Each row has a name. Each question is about the rows just above it. Places in a row count from 0.

B: [147  75  97 190 116 144 124 127 160  83 163 103 174 130 177 139 172 148
 106 116 172 135 140 132 137 110  82 139 190 116 124 201 152 148 137 124
 146  85 153 184 159 152 140 108 176  85 160 151 131 136 119 143 143 116
  98 116 113  74 193 181]
N: [102 180 169  97 123 153 108 162 107 163 158 115 127 152 104 139 171 148
 106 179 116 116 147 145 142 130 187  83  93 149 202  93 125 114  84 204
 143 177 148  84 133 154  90 165 139 114 106 113 106  95 116 149 119 129
 210 127 129 180 118 130]
E: [114 148 148 127 144 157 108 164 119 131 163 102 141 164 130 118 131 118
 117 189 140 111 131 152 144 109 164  89 119 139 181 138 141 114  92 185
 164 141 117 127 144 165  92 149 158 113 123 148  96  85  98 150 139 126
 186 144 164 150 164 162]
Go on from [162 107 163] to the end of its row. -> [158 115 127 152 104 139 171 148 106 179 116 116 147 145 142 130 187  83
  93 149 202  93 125 114  84 204 143 177 148  84 133 154  90 165 139 114
 106 113 106  95 116 149 119 129 210 127 129 180 118 130]
At which places does E hold [148]? -> 1 2 47
After [139 172], its row goes on with -> [148 106 116 172 135 140 132 137 110  82 139 190 116 124 201 152 148 137
 124 146  85 153 184 159 152 140 108 176  85 160 151 131 136 119 143 143
 116  98 116 113  74 193 181]
Every place of [116] in B: -> 4 19 29 53 55
Print row E. -> [114 148 148 127 144 157 108 164 119 131 163 102 141 164 130 118 131 118
 117 189 140 111 131 152 144 109 164  89 119 139 181 138 141 114  92 185
 164 141 117 127 144 165  92 149 158 113 123 148  96  85  98 150 139 126
 186 144 164 150 164 162]
Go on from [163 102] to the end of its row. -> [141 164 130 118 131 118 117 189 140 111 131 152 144 109 164  89 119 139
 181 138 141 114  92 185 164 141 117 127 144 165  92 149 158 113 123 148
  96  85  98 150 139 126 186 144 164 150 164 162]

V: [ 71 134 167 146  70 105  77 162 168]
P: [ 68 171  97 158  73 143  73  73 171]
S: [ 72 171  97 158 112  59 158 167  68]
D: [ 80 172 106 162 186  70  73 110  66]
C: [142 161  67 141 159  64  74 110  67]
Every place of [171] in P: -> 1 8
Every place of [158] in S: -> 3 6
After [112  59], its row goes on with -> [158 167  68]
Places of [73] in row P: -> 4 6 7
After [70 73], its row goes on with -> [110  66]
Print row D. -> [ 80 172 106 162 186  70  73 110  66]
Places of [141] in row C: -> 3

sida: [100  89 152 108 193  74 133 139  95 110]
lesi: [100 118  72 108 193  74 133 138 181 113]
balan: [187 182 152 149  93 148 141 135 116 181]
kub: [130 131 128 130 129 129 129 127 127 133]
rema: [120 122 124 124 129 126 130 135 127 120]
bam: [125 125 127 125 129 125 130 131 126 124]
Print row bam. -> [125 125 127 125 129 125 130 131 126 124]
After [129 125 130], its row goes on with -> [131 126 124]
The rest of the row after [108 193  74 133 139]: -> [ 95 110]

vup: [113 129 116 133 102 124 130 144 120 113 147]
puden: [157 119 131 100 208 171 118  97 130 169 105]
Sivi: [104 184 160 173 108 123 156 189 122 100 184]
mag: [180  93 117 137 104 131 139 113 185 171 115]
Dil: [176  98 122 134 118 135 140 113 178 167 114]
zal: [ 86 210 183 160 161 134 148 184  91  86 178]
Loz: [154 101  92 146  75 141 148 150 166 156 159]
sil: [ 87 198 172 161 140 133 149 186  95  81 186]
Print row vup. -> [113 129 116 133 102 124 130 144 120 113 147]
Print row Loz. -> [154 101  92 146  75 141 148 150 166 156 159]

L: [ 61  53 173 213]
W: [196 210 122  84]
Q: [196 210 122 149]
Print row W. -> [196 210 122  84]
Print row L. -> [ 61  53 173 213]
Every place of [210] in Q: -> 1

lakuv: [142  78 168 110 102 158 162 180 118 117 112 176 169 159  84]
Bozut: [ 98 169  82 170 150 179 116 181 130 132 157 101 107 143 163]
Pubug: [137  90 167 137 117 179 116 182 136 100 116 173 167 167  89]
gib: [146 172 136  57  64 179 131 131 133 131  70 102  79 133 146]
Gagi: [114 182  93 112 131 130 136 121 113  94 106  77  68  79 187]
Print row Bozut. -> [ 98 169  82 170 150 179 116 181 130 132 157 101 107 143 163]
At which places does Pubug hold [167]? -> 2 12 13
After [179 116 182 136], its row goes on with -> [100 116 173 167 167  89]
At which places does Pubug hold [137]? -> 0 3
Print row Pubug. -> [137  90 167 137 117 179 116 182 136 100 116 173 167 167  89]
Places of [131] in row gib: -> 6 7 9

lalik: [188 188 135 135 188 135]
koge: [208 116 175 134 131 138]
Nazuz: [143 161 176 129 126 130]
pofop: [ 82 144 139 129 136 153]
Tero: [141 148 135  96 133 109]
puti: [175 106 133 116 119  63]
bir: [140 100 103 116 130  56]
mar: [143 151 136 116 129 108]
Zer: [ 44 145 112 113 138 114]
Darum: [ 44  68  93  96 127  64]
mer: [122 127 137 125 187 117]
Duzi: [129 113 133 115 139 138]
Print row lalik. -> [188 188 135 135 188 135]
Print row puti. -> [175 106 133 116 119  63]
At which places does lalik hold [188]? -> 0 1 4
Places of [140] in row bir: -> 0
Go on from [116 129] to the end of its row. -> [108]

pul: [ 89 138  99 100]
kodad: [126 126  69 112]
bigag: [103 103 103 103]
sigim: [100 127 102  86]
Zura: [ 83 129  70  99]
Nev: [ 63 145  68 112]
talug: [121  87  78  44]
zimol: [102 108 149 161]
Print row zimol. -> [102 108 149 161]
Print row bigag. -> [103 103 103 103]
At which places does bigag hold [103]? -> 0 1 2 3
After [127 102], its row goes on with -> [86]
Print row talug. -> [121  87  78  44]
After [129  70], its row goes on with -> [99]

